Read these off the matrix that follows.
1) Read off the entry just right of 1.99.
2) Read off the entry just right of -3.65.
3) Read off the entry just left of -0.54.
4) Read off the entry just right of 10.50.
5) Read off the entry just left of the largest entry.
6) Read off the third smallest entry.
7) Read off the entry just right of 11.99.
[[ -9.20  -4.79  10.50  -4.62  -0.79 -12.00 -11.30  -8.61  -2.93  -3.65
  -10.15  -6.13  17.93  11.99   0.95  -5.17]
 [ -9.76  -2.56   1.55  10.67  -0.54  -8.29 -10.08 -22.27   1.99  -4.62
  -10.17  -7.54   2.69  -3.35   3.18 -23.67]]
1) -4.62
2) -10.15
3) 10.67
4) -4.62
5) -6.13
6) -12.00
7) 0.95

x =
[[ 21  11 -36  -9 -36 -54 -55  57]
 [ 21  -4  47  36  38  63  -1   6]
 [ 10 -46  -2  55  54  44   0   7]
 [  0 -22 -74  21   5 -37 -34  51]
 [ 34  19  -4 -19 -51 -50 -60  48]
 [ -3 -50 -57  48  42   3 -12  27]
 [  2 -53 -33  55  52  25  -4  15]
 [ 16 -28  26  49  49  57   1   4]
 [ -4 -39 -72  36  25 -19 -22  40]
 [ 21  49  54   4  10  52  -7  17]
 [  9  -4 -61   5 -17 -49 -45  58]
 [  5  81  15 -20  -9  20  -5  25]
 [ 23  24  57  20  25  61  -4  10]
 [ 14  70  38 -11  -2  37  -8  22]]
Counting starts at 0.
Which number is the entry in row 2 and column 0? 10
Which number is the entry in the bottom-right corner? 22
Which number is the entry at row 1, column 1? -4
Which number is the entry in row 0 and column 0? 21
Which number is the top entry of the column that holds the smallest entry? -36
The entry directly below the smallest entry: -4
Which number is the entry in the bottom-left corner? 14
The entry in row 0 and column 1: 11
The entry at row 2, column 2 -> -2
The entry just left of -54: -36
The entry in the top-right corner -> 57
Which number is the entry in row 1 and column 2? 47
Which number is the entry at row 1, column 0? 21
The entry just right of -49 -> -45
The entry directly below 63 -> 44
Which number is the entry directly above 81? -4
Which number is the entry directly below 81? 24
Which number is the entry just right of -1? 6
Which number is the bottom entry of the column that holds the smallest entry? 38
Which number is the maximum? 81

M =
[[ 0.18  0.25 -0.12  0.11 -0.12  0.00  0.08  0.24 -0.08  0.00  0.07  0.06]
 [-0.01 -0.11  0.16  0.01  0.15  0.05 -0.04 -0.07  0.28  0.11  0.04  0.06]
 [-0.04  0.24 -0.12  0.29 -0.06  0.04  0.02  0.13 -0.17  0.02  0.19  0.09]
 [-0.09 -0.09  0.10  0.01 -0.04 -0.18  0.25 -0.03 -0.07  0.08 -0.01  0.07]
 [-0.15 -0.09 -0.06  0.07 -0.23 -0.26  0.26 -0.06 -0.20 -0.01 -0.11 -0.02]
 [ 0.07  0.12 -0.02  0.07  0.14  0.26 -0.12  0.04  0.04  0.02  0.19  0.07]
 [-0.07 -0.13  0.06  0.04 -0.06 -0.14  0.16 -0.07  0.08  0.08 -0.02  0.05]
 [-0.22  0.05  0.15  0.17  0.20  0.04 -0.09 -0.05 -0.08  0.02 -0.01 -0.05]
 [-0.04 -0.16 -0.09 -0.08  0.00  0.21  0.07 -0.17 -0.08 -0.01  0.21  0.11]
 [-0.16 -0.15  0.12  0.11  0.15  0.08  0.01 -0.17  0.18  0.14  0.20  0.14]
 [ 0.31  0.01 -0.03 -0.14 -0.06  0.04  0.07  0.12  0.26  0.05  0.02  0.08]
 [ 0.15  0.18  0.01  0.03  0.13  0.20 -0.15  0.12  0.08 -0.01  0.05 -0.01]
 [-0.11 -0.09  0.21  0.00  0.21  0.03 -0.06 -0.10  0.10  0.04 -0.07 -0.05]
 [ 0.22  0.20 -0.02 -0.02  0.00  0.05 -0.02  0.20  0.01 -0.04 -0.06
  -0.04]]
The entry just left of the smallest entry?
Answer: -0.23
The maximum: 0.31
The fifth entry in reading order?
Answer: -0.12
The entry just right of -0.20?
Answer: -0.01
The first entry in reading order -> 0.18
The entry just right of 0.17?
Answer: 0.20
The second entry in reading order?
Answer: 0.25
The smallest entry?
Answer: -0.26
The entry just right of the smallest entry -> 0.26
The entry just right of the largest entry is 0.01
The third entry in reading order -> -0.12

Read these off the row that follows.
1) Give the 2nd entry from the left.
2) Give the second entry from the right.
3) Give the 3rd entry.
4) Give the first entry from the right.
5) Give the third entry from the right.
6) Give the first entry from the left.
[ 16  36  50  36   6 -19 -21  -5   9  -1 -10 -11  10  52  61  47]
1) 36
2) 61
3) 50
4) 47
5) 52
6) 16
